Here is a tiny trained network, its code and every weight. The questions are about switching its units off for an input and a class, where a switched-off unit gives its printed mean instead of its output.

import numpy as np


def w(rows, s, z=0):
    codes = np.array(rows[::2]) - 128.0
    scale = np.full(codes.shape[1], s)
    scale[-1] = z or s
    return codes * scale


def f(y):
    return y / 2 * (1 + np.tanh(0.7978845608 * (y + 0.044715 * y**3)))


def log_softmax(a):
    a = a - a.max(-1, keepdims=True)
    return a - np.log(np.exp(a).sum(-1, keepdims=True))


def net(x, mask):
    res = np.array(x, float).reshape(1, 2) / 4 @ E
    y = f(res @ A[0][:, :-1].T + A[0][:, -1])
    res = res + np.where(mask, y, B[0][:, -1]) @ B[0][:, :-1]
    return log_softmax(res[-1] @ U[:, :-1].T + U[:, -1])


A, B = {}, {}
E = w([
[119,126,140,152,24],'x0',
[130,110,7,156,79],'x1',
],0.012)
A[0] = w([
[133,133,179,117,150,66],'N0',
[135,129,204,140,21,49],'N1',
[134,122,48,123,115,7],'N2',
[137,128,113,132,253,50],'N3',
[129,119,183,128,121,80],'N4',
[129,134,234,131,140,179],'N5',
],0.017,0.012)
B[0] = w([
[61,167,169,191,173,158],'N0',
[40,130,148,68,117,195],'N1',
[3,168,84,166,172,171],'N2',
[55,125,151,77,95,222],'N3',
[66,165,238,204,192,149],'N4',
[171,116,58,138,118,249],'N5',
],0.046,0.012)
U = w([
[52,133,148,10,67,73],'0',
[88,199,80,240,156,85],'1',
[233,38,69,59,36,248],'2',
[147,136,195,138,116,90],'3',
],0.011,0.016)

Each question gives the input, the list of numbers given to net, and the class t.
The units are the neurons (one row each of A and B). Each row of codes is followed by its name. A weight is (code - 128) times the scale printed after its matrix; where a second scale follows, it is the last column's (A, B and U).
mask holds one flag per neuron, in row order. A switched-off neuron (its flag False) gives its mean, the last column of its row in B, instead of its output. The means were averaged over made-up inputs and are rounded, as every weight is.
A unit's drop is (log p(t) with every unit on - log p(t) with that unit switched off) / (log p(t) with every unit on - log p(t) with every unit switched off).
The circuit of an input: a set's keep is (log p(t) with only the set's units on - log p(t) with every unit switched off) / (log p(t) with every unit on - log p(t) with every unit switched off). Starting from all 6 units, units are removed one at a time, each time the one whose removal leaves the highest keep (on an exact tie, the one counted first), for as long as the keep stays at least 0.8.
circuit, biggest first: the units of the circuit, biggest drop first
most important unit: the unit with the biggest drop
k most important neurons: the k neurons with the biggest drops, biggest first
drop when u is switched off: that unit's drop, to one decimal
input [-3,-1], class 2: circuit, biggest first : N1; N2
input [3,-2], class 2: most important unit : N3
input [-3,-3], class 2: circuit, biggest first : N5; N2
input [-5,-7], class 1: 2 most important neurons : N0; N5
input [7,-8], class 1: 3 most important neurons : N4; N5; N3
input [1,5], class 1: 2 most important neurons : N3; N1
input [-4,-5], class 1: 3 most important neurons : N0; N5; N1
input [-1,2], class 2: 2 most important neurons : N2; N3
input [-5,6], class 1: 2 most important neurons : N1; N2
input [5,7], class 1: 2 most important neurons : N2; N3
input [-1,7], class 1: drop when N3 is switched off : 0.0
input [6,-7], class 1: drop when N5 is switched off : 1.4
input [-2,3], class 2: drop when N1 is switched off : 0.2
input [1,1], class 2: drop when N2 is switched off : 0.1
input [3,3], class 2: most important neuron : N3
